What can hang from each mark
lonu: bozig kapere redes tusa
namup: lamal
sedamul: kapere
lizo: redes sedamul
lavov: kapere sedamul tusa
rapuda: lavov redes
bozig: dini lonu vinamek
kazor: dini vinamek
seror: namup sedamul
redes: kapere lavov tusa vinamek
vinamek: dini lamal lizo
kapere: pamib seror
dini: namup
lamal: kazor pamib seror tusa vinamek
tusa: kapere rapuda sedamul

Each row was made from one small tree. The marks that hang from a mark follow it in brackets, in alphabetical order. Every link used is in the known rows. Write each row's tree.
Each row is shifted at random along 3 fixed directions that mean nothing.
Known rows
lamal(kazor pamib seror(sedamul(kapere)) vinamek(dini)): [ 260 -194  176  172  -96  -40  187  175  -21 -259  -53 -149 -170  -82
   31   -5  255   86  120 -181  -31  -82   23  150  -36   37  -47   63
  -78 -308 -105 -196   68  -67  -23   95 -192 -144   23 -163 -107  -68
  -42  -93  -45  168  337  336 -167  195 -398]
lavov(sedamul tusa(kapere(pamib))): [-242  127  -72 -329  274    1 -168   70 -106  329 -148   71  153  213
  167 -193  -13 -204 -293   23 -227   31  -92 -355  215   -5 -457  -93
  193  186   30  416 -162  255  285  105   51    0  -83  114 -247  229
 -271   77  150  -19 -277    1  204 -206  215]
dini(namup(lamal(tusa(rapuda sedamul(kapere))))): [ 377 -220  227   90 -128 -135  269  103   19  -78  118   89 -192 -121
  226 -300  273   41 -337 -310 -209 -157  -79 -251  383  229 -259  -46
  -60  -14  -20  272  -10  185   92   40  -91 -278  172 -342 -383  226
 -431  119   19  107   43  177  -63  129 -429]
vinamek(lizo(redes(kapere(pamib)) sedamul)): [-288  263 -133 -320  314  -46 -178    0  -54   16  -58  -39  128  104
 -229   54 -144 -197   95  106  -48  118   19  -89 -134 -163 -205   33
  177   92   16   21  -17   46   52  169   50   84 -108  279   25  -86
  149  -48    1  -76 -147  -33  255  -64  237]
lamal(kazor(vinamek(dini lizo(redes)))): [ -96  146  -36  -28   90    6   32 -203  -30 -203    0  -86  105   -4
 -114   89  -59 -149  187  -42   82   -9   -4   96  -36 -171  -32   57
  -79 -134   13 -122  -49  -66  -54   -1  -25  -24  -13  188   16 -123
   84  -86  -29   94   98  -96   45  125   16]
bozig(dini(namup) lonu(redes(kapere))): [  78   24  -38 -119  -34  -12  175  113   -4 -157   84  -98  -77  -29
 -116   51  103  -77  146   15  -19  -21   29   14 -123  -95  -12  -33
   10  -97   64 -163  -13 -103 -131  100  -62   -2  -72    2   21 -105
   96 -125  -81  -26  137  103  -73   72  -13]
kazor(dini(namup(lamal(pamib tusa(rapuda)))) vinamek): [-175  -39 -113 -265   61 -182  168  387   96 -233  294 -318 -233  203
 -104  -18  117   25  193   34  113  -34  150 -247 -142 -235 -104  107
   78  192  -26 -247  -52 -246  -89  291  -26  -48  -74  134  -68   28
  208   84 -231 -424   -4   -4 -147  108   81]
kazor(dini vinamek(lizo(redes))): [ -95   34   85 -299  146 -216  273  193  -18 -120  215 -122 -166   83
   16 -125   -7  -82  -69 -137   41    1   46 -335  131  -87 -118   94
  197  109  138   33  -10   32  -64  232   20 -101   53   22 -227   84
   25  220 -152 -239  -45  170 -142   56 -145]
kapere(pamib seror(namup(lamal(tusa)) sedamul)): [-132  -12  -67  -22   65  -28 -195  154    2   34  -74  -26   34  151
  -57   87   52   11   95   67 -117    4  -96   20 -284  -41   -7 -150
  101   12  -45  -80  -33   46   53   45  -55  162  -86   46  217 -100
   75 -150  -36   -3  -71   68  133   48  137]
lamal(kazor seror(namup sedamul) tusa): [  19  -69  157   88   61   44  -63   34  -79  121 -206  -19   40  135
  231  -74  158  -63 -179  -70 -177 -150 -213  -57  130  114 -228 -114
  -49 -198  -37  103  -55  170  134  -93  -57  -48  -10 -154  -90  158
 -293  -44   80  189  -28  158   95    5 -113]
lonu(bozig(dini) kapere(seror(namup)) redes(tusa)): [ 268 -273   56  188 -175  -56  157   14  -10 -224   -9   95  -32 -354
  145  -32  294  -46  -48 -136 -160    9 -112  163 -115   38   30 -208
  -48 -325  102  -51   80   17  -57   28 -130  -36   77 -265   46 -132
 -212 -303    3  385  128  376   73  126 -329]
redes(kapere(pamib) lavov tusa(rapuda) vinamek): [ 154 -152 -154  138  -59  -77   96   79    7 -317  184  -15 -151 -238
 -255   -3  102  -40  117 -151   77  -32   87   24 -159  -46  -96   62
  121  -87 -133 -206   48 -178 -128  253    1  -35  -60 -114  -24 -165
   58 -179   31   71  160  121   -3  204 -263]
rapuda(lavov(sedamul(kapere(pamib)) tusa) redes): [-171  136  -31 -249  128 -106   46   26  -46   48   14  -55   20   46
   -6 -142   10 -261  -21  -44  -78   46  -42 -198  102 -124 -304  -25
  131   23   24  116  -99  124  105  154    7  -44  -97   66 -123   42
  -93  -61    5   -2  -81  -46  154  -56   53]
lonu(bozig(dini) kapere(pamib) tusa(rapuda(redes) sedamul)): [ 263 -214   26  -28 -188 -277  333  201   82 -496  266  -18 -239 -411
 -125 -166  333   62   83 -238  -45   57  153   72  -51 -142   -9   20
  -64 -209   21 -184   88 -173 -124  274 -186 -172   71 -112 -116 -181
  -54 -179 -159  231  276  303  -68  210 -302]
sedamul(kapere(pamib seror(namup))): [  97  -68   73  140 -125  -45  -58  157   51 -148   46   -4  -71  -19
  -16  118  123   28  240   27  -76  110   30  177 -304  -70  151  -56
   55  -53   70 -161   82  -62 -168   97 -135   90  -40   24  156 -189
  166 -124  -88   21  152  262 -115   17 -136]
vinamek(lizo(redes(lavov) sedamul(kapere(seror)))): [ 126   20  108   23   91   52  -39 -492 -118   97 -254  262  227 -190
   76 -112  -58 -271 -365 -220 -237    4 -237  -18  288  190 -206 -211
  -47 -298    0  381   51  407  244 -174   10  -80   74 -176 -118    7
 -408 -167  267  566  -93   19  350   28 -212]
dini(namup(lamal(kazor vinamek))): [ 312 -225  200  127 -128 -187  232  351   61 -197  117 -225 -403  -66
  104 -146  211  195   50 -131    1 -150   55 -151  103   94  -36  161
  -10   68    8 -115   15  -50 -180  173 -122 -187  152 -261 -159  108
   10  203 -261 -243  196  266 -315  139 -453]
bozig(dini lonu(kapere) vinamek(lamal)): [ 306  -96 -184  218 -171  203   30 -477  -81  -67 -117  137  221 -216
  -46  156   42  -75   -2  -92  -51  -16  -13  271   -7   75  170 -225
 -238 -386  -71   67  -51  -91  113 -223  -82   49  -19 -142   72 -189
 -175 -314  290  610  222  -46   -6  109  -64]
vinamek(dini(namup) lamal lizo(redes sedamul(kapere))): [ 139  132   17  -77  144  -10   75 -241  -59  -35  -35  120  159  -54
    1   34  -23 -137  -63 -111 -146  -16  -84   -2  101   36 -184  -91
  -57  -98   36  165  -56  108   92  -72  -51   -9   94   31 -101  -39
 -135  -49   37  216  -39    6  182   89  -69]
sedamul(kapere(pamib seror(namup(lamal)))): [ 357 -220  100  334 -287  -80   29  112   81 -282  110   -8 -177 -186
  -17  118  186  146  281  -59  -65   56   64  234 -307   33  300  -69
  -30  -79   35 -198  119  -98 -213   73 -184   53   72 -165  217 -264
  157 -149 -132   92  247  282 -216  171 -341]
bozig(lonu(tusa) vinamek(lamal(seror) lizo(sedamul))): [-106  159 -237   -7  111  -39  124   81  -71 -196   -1 -265   74  -33
 -438  261    2   36  339   86  179  -66   60  307 -275 -259   99   65
 -120 -192  -87 -470  -61 -293  -83  127 -153  189 -202  174  285 -264
  354 -241 -125  148  261  -37  -78  253  302]
kazor(dini(namup) vinamek(lamal(pamib seror) lizo)): [ 194 -117  150  -94   37 -123  188  118   22  -58   87  -85 -158   89
  235 -139  181    7 -138 -168 -146  -55  -37 -214  115   45 -137  -17
   23  -60   22  113   29   13   78   89  -89 -101   51 -182 -200   91
 -144   98  -17    0   15  245 -126   61 -299]
lonu(redes(lavov) tusa(kapere)): [ 286 -185   78  108 -162 -258  425  326   37 -375  265  -61 -350 -446
 -171  -97  287  128   99 -220   15  -69  111  113  -56   -4   -9   81
    6  -43    8 -315  135 -139 -268  288 -195  -86   85 -269  -56 -104
  122  -65 -299    3  241  339 -230  299 -402]
lizo(sedamul(kapere(pamib seror(namup(lamal))))): [-232   58  -92 -235  208   -9 -297   29  -16  232 -158   70  127  171
   26   30  -64 -110  -72  150 -187  121  -79 -141 -141  -14 -126 -154
  221  132   32  214   -6  176  170   35   31  151  -50  163   81   11
  -39  -38   55  -21 -252   33  242 -210  190]
lonu(bozig kapere(pamib) tusa(sedamul)): [-236   34 -238 -193  171  -76 -152  206    4   31  -46   51   99 -101
 -107  -27  110  -31    6  113 -118  125   49   73 -203 -174 -200  -45
   77   43  -35  -43   13  -50  114  157  -45  103  -89  204   17  -31
   16 -162  -52   79  -99  117  256 -111  239]
tusa(rapuda(lavov) sedamul(kapere)): [ 226 -134  185  -31 -110 -206  299  127   38 -209  213   19 -250 -185
  -35 -194  167   56 -117 -270  -17  -61   81 -113  233   59 -114  102
    4  -48  -39   24   89   21  -59  138  -88 -200   95 -119 -282   56
 -133   99  -98   85  166  141 -153   89 -347]
kazor(dini(namup) vinamek(lamal(tusa) lizo(redes))): [ 148    9   -7   73   45   51  108 -360  -70   -5  -10  112  182  -12
  193  -42   55 -227 -205 -216 -154  -93 -183  -80  218   69 -186 -200
 -163 -189   24  231 -115  135  163 -164  -23  -79   71 -152 -167   60
 -330  -99  174  312  -64  -28  163  161 -170]
tusa(rapuda(redes(vinamek)) sedamul(kapere(seror(namup)))): [-210  129 -129  116   16  159 -184 -293  -14  -58 -171   58  328   54
  -93  123    6 -317   98   12   37   41 -260  223 -149 -154 -105 -137
  -27 -307  -75  -25  -52   86  111 -122    4   14 -197  273  125 -146
 -158 -406  244  376   68 -201  345  -24  195]
bozig(dini(namup(lamal(seror))) lonu vinamek(lizo)): [  85   -5  -12  -75  -29   67   71 -109  -32  -41  -72 -129   18  127
   23   16   18  -85  -13  -19  -29  -80  -94  -88   39  -16   28  -94
  -36 -183   11   37  -75    3   69  -62  -39  -11  -90  -73   42  -30
  -81  -83   68  167  104  -29  -88   37   34]
vinamek(dini lamal(pamib seror(namup sedamul) tusa) lizo): [ -89  129  -40  -39  200   90 -122  -79  -61   18 -132   -1  227  213
   16  147   60  -54   74    1 -127  -83 -149  132 -232  -45 -197 -144
  -29 -213 -137  -70  -65  -26  196  -69  -74  144 -114   65  125  -89
  -15 -235   93  230  -64    6  236  110  153]
kapere(pamib seror(namup)): [-133   12   67 -161  102  -20 -199   59   13  157  -94   80   27  187
  139  -54   17  -77 -113   42 -195   87 -107 -149  -98   -2 -103 -125
  189   55   69  183   13  161   79   33    5   71  -55   48    9   40
  -70   -2   64  -26 -173  137  119 -193   26]
lavov(kapere(pamib seror(namup(lamal))) sedamul tusa): [  82  -49  -16   99  -27  -27 -104  155  -50   -9 -120 -119   14   80
   59   40  102   -6  129   41 -119    1  -54  -15 -129  -41  -31  -99
   21   17   49    1 -127   85   -6  118 -128   97  -33   -8  128 -104
   19 -127  -61   36   65  150  -61   79   43]
lamal(seror(namup sedamul) tusa): [-162  -51  273 -377  268 -207  152  549  -64  265    0  -88 -240  306
  280 -288  146   -1 -403  -98 -203 -117 -163 -535  232  130 -415   -4
  372  171   90  225  -24  256  130  230   14  -85   10 -182 -327  400
 -239  325 -109 -324 -255  380  -38 -145 -138]
kazor(dini vinamek(lamal)): [ -15  -33 -174   -9   38   18   40 -131  -22  -11   55    6   92  -13
  -24  112  -28  -32   38  -20   57   -4   35   39  -42  -58   66  -71
  -49  -40  -16  -20  -48  -99   49  -47    2   81   21   80   36  -72
   14  -59   33   87    6  -71   -6   78   46]
lavov(kapere(seror) tusa(rapuda)): [ -92   27   68 -114    8 -144  171  286  -15  -91   82 -225 -134   -1
  -45  -54   74  -27  106    3   91   -5   24  -84    2 -171 -115  138
   92   87  110 -127  -41  -47 -130  282  -77  -51  -52   86  -17   14
  123   45 -165 -191   76   59 -188   57   33]
seror(namup(lamal(kazor(vinamek(lizo(redes))) pamib))): [-162  119    0 -134  230   44 -249 -219  -22  113 -146  -12  142  231
  199  -89  -43 -241 -110   10 -153  -29 -151 -263   66   36 -298  -71
  111   40  -26  298  -61  184  225  -26   83  -66    4   18 -129  150
 -226   19  182   22 -275  -99  273 -152  -15]
lavov(sedamul tusa(kapere(pamib seror) rapuda)): [ 462 -247  225  255 -279 -146  238   59  -15 -286   73   28 -174 -255
   81 -184  297   66  -84 -330 -147  -45    2   16  198   81  -24  -31
 -152 -195   21   75    4   81  -66  135 -227 -189   83 -259 -169  -84
 -228  -87   20  334  319  297 -226  265 -419]
dini(namup(lamal(pamib seror tusa))): [ 477 -302  241  291 -260  -71  235  131   56 -236   58 -133 -292 -124
  170 -126  325  140  -35 -216 -148 -144  -44   13   61  168   34  -54
 -198 -166  -68  -85   72  -16  -29   22 -178 -183   82 -469  -49   -1
 -136  -64  -61  104  197  251 -177  266 -487]
lonu(bozig redes(kapere lavov(tusa(sedamul)) vinamek(dini))): [ 188 -159 -167  225   -7   49  155 -124  -89 -280  -60   79  115 -354
 -130   23  177 -129  -10 -228  -10 -106 -105  233  -68   -4 -177 -134
 -102 -388 -147 -155  -31   11   64    4  -51  -44  -14  -94  -30 -193
 -208 -419   80  495  205  114  267  293 -189]
vinamek(lamal(seror tusa)): [  80  -32   10  137   31  138  -24 -321  -83  171 -201   91  186  -82
  141   -1   49  -93 -201  -82 -116 -107 -198  120  112  121 -126 -173
 -167 -217  -74  145  -23  117  231 -202  -26   -9    9 -180   38   53
 -253 -183  216  354  -85 -110  205   71  -58]
tusa(rapuda sedamul(kapere(pamib seror))): [-104   47  -18  -84   45   47 -184 -203   -3   68 -150  177  200    2
  -14  -61   26 -151 -129  -41 -151   89 -104   44   20  -42 -154 -117
   -2 -125  -44  219   20  185  195  -47  -27  -30  -72  171  -38  -36
 -203 -180  226  297  -42  -87  261 -102  103]
vinamek(dini(namup) lamal lizo(redes(lavov))): [ 323   -3  151  -29   20 -148  283  -78    8 -239  155   30 -152 -158
  -44  -47   51   27   -3 -245  -70 -113  -11  -49   55   68  -95    5
  -20  -79   19  -38   28   17 -107   52  -81  -60  156 -177  -75  -83
   19   25 -159   70   63  111  -41  233 -351]
kapere(pamib seror(namup(lamal(tusa)))): [-193   19  -53 -103   65 -103  -97  304   53  -63   71 -173 -110  142
 -131  109   40   62  256  140   -6   32   27   14 -385 -168   43  -22
  142  150   20 -258    5 -104 -113  191  -63  161 -102  116  264 -129
  321  -73 -212 -260  -46   67  -24   48  127]
redes(lavov(sedamul tusa(kapere(seror(namup)) rapuda)) vinamek): [  -5  -49  -75  139    8   43  -29  -25  -83  -69 -111  -17  106   -4
  -39   11   92 -154  -35 -103   -3  -89 -166   14   14  -33 -224  -87
   14 -189  -76   -8 -107   92   32   58  -55   11 -114   39  -21  -42
 -174 -232   93  294  109   43   78  101   11]
tusa(kapere(pamib seror(namup(lamal))) rapuda(redes) sedamul): [ 306 -231  426 -206  -90 -403  326  393   94 -195  288   -1 -494  -88
  191 -420  304   84 -281 -370 -233  -32  -25 -452  243  140 -196   37
  272  140  112  246  140  199  -53  330 -121 -276  164 -279 -346  140
 -243  244 -170 -116   19  408 -214   36 -598]
kapere(pamib seror(namup(lamal) sedamul)): [ -97    9 -135   63   39  137 -415 -230  -12  165 -265  165  272  137
   38  120  -37  -95  -14   92 -186   59 -198   89 -230   48   32 -274
   32 -106  -78  165  -38  175  211 -191    5  189  -70   85  251 -122
 -129 -263  209  283 -148  -83  329  -89  213]

Which tree is each row?
[ -41  -42 -244   16  -29   15  -60   80   25 -153   95  -74   53   72
 -125  123  125  -50  175    4  -53   14   57   88 -167 -177    7 -130
 -140    9  -84 -149  -87 -140   18    9 -105   92 -113  204   65 -152
   68 -192  -75   85  123  -30    7  170  154]
kazor(dini(namup(lamal(tusa(kapere(pamib) sedamul)))) vinamek)
[ 211 -148  195  142 -100    9   17   68   23  -93  -43  -51 -106   70
  178  -31  193   40  -18  -87 -127  -40  -65    6  -52   95    5  -68
  -41 -162  -29  -11   69   20    9   -5  -98  -65   -6 -209  -28   -4
 -103  -65   44  110   77  245  -68   18 -259]
lamal(pamib seror(namup))
[ 248 -124   15   89  -12  -39  243 -117  -75 -256  -13    8  -66 -171
 -144  -37   37  -34  -68 -278   25 -113  -42  -22  110   81  -64  -40
  -29 -253  -82  -55  -41   95  -15   31  -39  -97   69 -160 -111 -123
 -117 -124   10  246  191  126   20  271 -291]
lizo(redes(lavov(sedamul) vinamek(dini)))
[-293  187  -67 -361  348  -96   12   22  -72  122  -35    1   58   61
  -80 -141 -128 -278 -177  -37  -18   31 -108 -292  128  -46 -408   39
  329   33  -13  169  -16  184  163  170  135  -36  -84   88 -195  127
 -120   41   44  -39 -195   -8  275 -108   31]
rapuda(redes(lavov vinamek(lizo(sedamul(kapere)))))
[ 142   11    4 -123  -15  -95  220  187  -22 -263  115 -195 -131  129
 -180   45   52   36  125  -69   17  -49  105  -93   22 -107   79   28
  -43 -136   34 -170  -95 -133 -134  120 -112   -5  -89   20  -75 -116
  107   31 -124   37  312  192 -263  157    7]
bozig(dini(namup) lonu vinamek(lizo(sedamul)))
[ 408  -73  -22  441 -177  178  -46 -490  -76 -187 -139  236  289 -280
   -6  177  168  -30   71 -239 -187  -51 -126  513 -114   90   68 -255
 -368 -504 -170  -21   14  -36  152 -278 -214   70    4 -157  169 -308
 -187 -467  235  812  258   30  145  362 -191]
vinamek(dini lamal(seror(sedamul) tusa(kapere(pamib))) lizo)
[ -19  -56   47 -197  121 -154  -78  362   18  117   69   44 -143  158
  118  -96   72   43  -73    9 -178   36   10 -316  -77  102 -156  -41
  355  250   42  186    9  116   57  195    4   42   62  -52 -121  129
  -57  187  -80 -257 -185  266  -13 -147  -99]
seror(namup(lamal) sedamul(kapere(pamib)))
[-224  121  -29  -60  154    9  -43  -79  -72  -44 -107 -150  137   25
  -69    2   52 -182   15  -13   31  -47  -66   63  124 -172 -254   73
 -133 -159  -63  -49  -32  -35   88   40  -67  -67 -121  207  -83   55
  -84  -98   38  213   72  -96   87   68  127]
lamal(kazor(vinamek(lizo(sedamul))) seror tusa(kapere rapuda))
[-152    8  208 -503  285 -345  338  721  -44  158  210 -138 -353  184
  135 -372  116   37 -320 -114 -112  -74   53 -614  329   15 -475  175
  430  409  141  202  -55  178   29  458   10 -159   48  -48 -475  383
  -99  474 -248 -538 -171  333 -193 -109 -132]
lavov(tusa(sedamul(kapere)))
[ -88   97 -106  -76  169   44 -178   20  -10   53 -135  -66  123  165
    7   22    3 -100   36   76  -97   20  -53  -68  -61  -12 -232  -16
   35   14 -104   83  -53   55  176   34  -16    1  -70   80  -65   47
  -53  -59   62    6  -64   -2  194  -49   95]
dini(namup(lamal(pamib vinamek(lizo(sedamul(kapere))))))
[-316  216 -170 -283  273  -22  -41   34 -101  122  -94 -132  114   91
 -120  -38 -110 -274    2   86   24  -18  -89 -161   42 -159 -338   -3
  162   49    1    2 -126  100  104  146   92   61 -145  163   12   35
    4 -105  -13  -70 -152 -160  243  -34  272]
rapuda(redes(lavov(kapere sedamul) tusa))
[ -28   36  -63  -13  120  -46   11   63  -43  -76  -20  -42   25   22
 -126    2  -28   -9   -6  -48   35  -16  -12  -42   12  -23  -88   64
   60  -60  -63  -35  -39    2   24   86    0    1  -44   42  -67  -35
   -2   -5    5   59   77   86   37   90    5]
redes(vinamek(lizo(sedamul)))
[-101  125  -62  -69  120  104 -193 -198   14  -21 -112   -8  187  204
  113    8   17 -177   43   30 -124   18  -63  -12  -12 -113 -201  -41
  -84 -112  -64   99  -83  -12  139  -91   -8  -13  -89  167  -90    7
 -112  -93  134  133  -20  -79  173  -60   92]
lamal(kazor(vinamek(dini(namup) lizo)) pamib)
[-143   54  -71 -168  153  -12  -13  -13  -25  -53   -9   -7  105   38
   33    1  -35  -98   -8   -2   14   48  -19  -51  -41 -110 -111   -8
  106  -69   33   30  -36  -26   85   39   38   19  -39  143  -64    0
  -46  -22   12   87  -29   46  108  -61   85]
lonu(bozig(vinamek(dini lizo)))
[ -22   38   23   -8   50    9    2 -167  -66   -5 -149   31  115 -104
  -89   44  -32 -163  -45  -40  -63   55 -103   92   47   -6  -12  -98
  -40 -152   49   53   29  170   56  -36  -41  -12   -3   44   46  -90
  -77 -145   70  232   24   12  169   41  -10]
lizo(redes sedamul(kapere(seror)))
[ -45   42  -70  141  -59   50  -56   -4   -3 -112  -83  -32  115  -73
 -209  177   31  -12  227   55   41   44  -19  358 -202 -141  133  -36
 -127 -165  -42 -239   32  -41  -53  -29 -116   97 -108  208  231 -239
  154 -257  -34  206  223  -35   38  117  148]
tusa(sedamul(kapere(seror)))
[  64  -45   38 -110   25  -72   55 -126   -3  -70   21   50  -75 -112
   41 -222   47 -222 -163 -203  -53   32  -70 -241  143   34 -279    1
  187  -84  -24  210   24  135   89  145   56 -185   -4 -133 -239   67
 -243  -47  152  111  -48   34  122  -52 -291]
tusa(rapuda(redes(lavov(kapere(pamib)) vinamek)))
[-135   99 -342 -112  105   81   91 -290  -57  -76  -19   46  239 -141
 -255   82    5 -165   29  -15  101  -82  -67  106 -131 -140 -162  -99
  -26 -221 -106  -80 -114 -119  126   12    8   34 -110   86   67 -113
  -60 -338  203  273  -22 -261  250  108  231]
bozig(dini lonu(redes(vinamek(lamal)) tusa(rapuda)))
[  59  -88    2  -95   99 -148   10  153   17 -184  104 -162 -126  164
   54  -28   90   61   62  -49  -63  -48  113 -223   -9  -34  -72   32
   25   23  -36   -8  -32  -74    6  134  -50  -20   57    2 -130   -9
    1  105 -115  -62   38  198 -106   94 -139]
seror(namup(lamal(kazor(dini vinamek(lizo(sedamul))) pamib)))
